Below are the code and all the weights of a small trained network. Each question names an input and a class and asks about switching units off, where a switched-off unit gives its printed mean instead of its output.

import numpy as np


def w(rows, s, z=0):
    codes = np.array(rows[::2]) - 128.0
    scale = np.full(codes.shape[1], s)
    scale[-1] = z or s
    return codes * scale


def f(y):
    return np.maximum(y, 0)


def log_softmax(a):
    a = a - a.max(-1, keepdims=True)
    return a - np.log(np.exp(a).sum(-1, keepdims=True))


def net(x, mask):
    res = np.array(x, float).reshape(1, 8) / 4 @ E
    y = f(res @ A[0][:, :-1].T + A[0][:, -1])
    res = res + np.where(mask, y, B[0][:, -1]) @ B[0][:, :-1]
    return log_softmax(res[-1] @ U[:, :-1].T + U[:, -1])


A, B = {}, {}
E = w([
[124,132,128,128],'x0',
[128,132,130,130],'x1',
[178,101,253,250],'x2',
[217,233,51,199],'x3',
[124,124,122,134],'x4',
[130,128,130,127],'x5',
[126,131,130,124],'x6',
[133,119,128,124],'x7',
],0.019)
A[0] = w([
[104,191,6,61,246],'N0',
[229,165,179,232,31],'N1',
[156,60,196,179,18],'N2',
[120,110,228,188,68],'N3',
[56,38,229,165,192],'N4',
[3,42,137,69,255],'N5',
],0.017,0.0096)
B[0] = w([
[246,129,10,37,254],'N0',
[181,246,189,200,223],'N1',
[182,125,135,240,188],'N2',
[41,92,228,243,200],'N3',
[1,16,172,149,227],'N4',
[37,34,112,6,232],'N5',
],0.014,0.043)
U = w([
[84,67,55,11,246],'0',
[68,60,166,177,55],'1',
[249,185,13,105,20],'2',
[200,214,156,215,42],'3',
],0.021,0.013)

Each question gives the input, the list of numbers given to net, and the class t.
The units are the neurons (one row each of A and B). Each row of codes is followed by its name. A weight is (code - 128) times the scale printed after its matrix; where a second scale follows, it is the last column's (A, B and U).
mask holds one flag per neuron, in row order. A switched-off neuron (its flag False) gives its mean, the last column of its row in B, instead of its output. The means were averaged over made-up inputs and are rounded, as every weight is.
A unit's drop is (log p(t) with every unit on - log p(t) with that unit switched off) / (log p(t) with every unit on - log p(t) with every unit switched off).
The circuit of an input: a set's keep is (log p(t) with only the set's units on - log p(t) with every unit switched off) / (log p(t) with every unit on - log p(t) with every unit switched off). Starting from all 6 units, units are removed one at a time, each time the one whose removal leaves the highest keep (on an exact tie, the one counted first), for as long as the keep stays at least 0.8.
units of the circuit, in order: the units of the circuit, biggest drop first
top k neurons: the k neurons with the biggest drops, biggest first
drop of u: that unit's drop, to one decimal
input [-7,8,1,6,-1,-1,-2,1], class 3: units of the circuit, in order => N1
input [6,6,-4,1,8,-7,6,-7], class 2: top 2 neurons => N4, N0
input [7,1,0,-2,4,6,5,-4], class 0: top 2 neurons => N3, N1
input [0,0,0,-5,1,1,-3,-7], class 0: top 3 neurons => N5, N1, N3
input [-4,7,-4,1,5,-2,5,2], class 2: top 3 neurons => N4, N0, N5
input [2,-5,1,2,8,1,4,-2], class 3: top 3 neurons => N0, N5, N4
input [-4,-1,1,7,-1,3,4,4], class 3: top 2 neurons => N1, N5
input [0,-1,0,-4,-5,4,3,-7], class 0: top 3 neurons => N5, N1, N3
input [-5,4,-6,1,-7,7,8,4], class 2: drop of N0 => 0.6
input [3,8,-7,2,2,-2,-5,6], class 2: drop of N0 => 0.2
input [1,-7,-5,4,7,0,2,-8], class 2: drop of N5 => 0.0
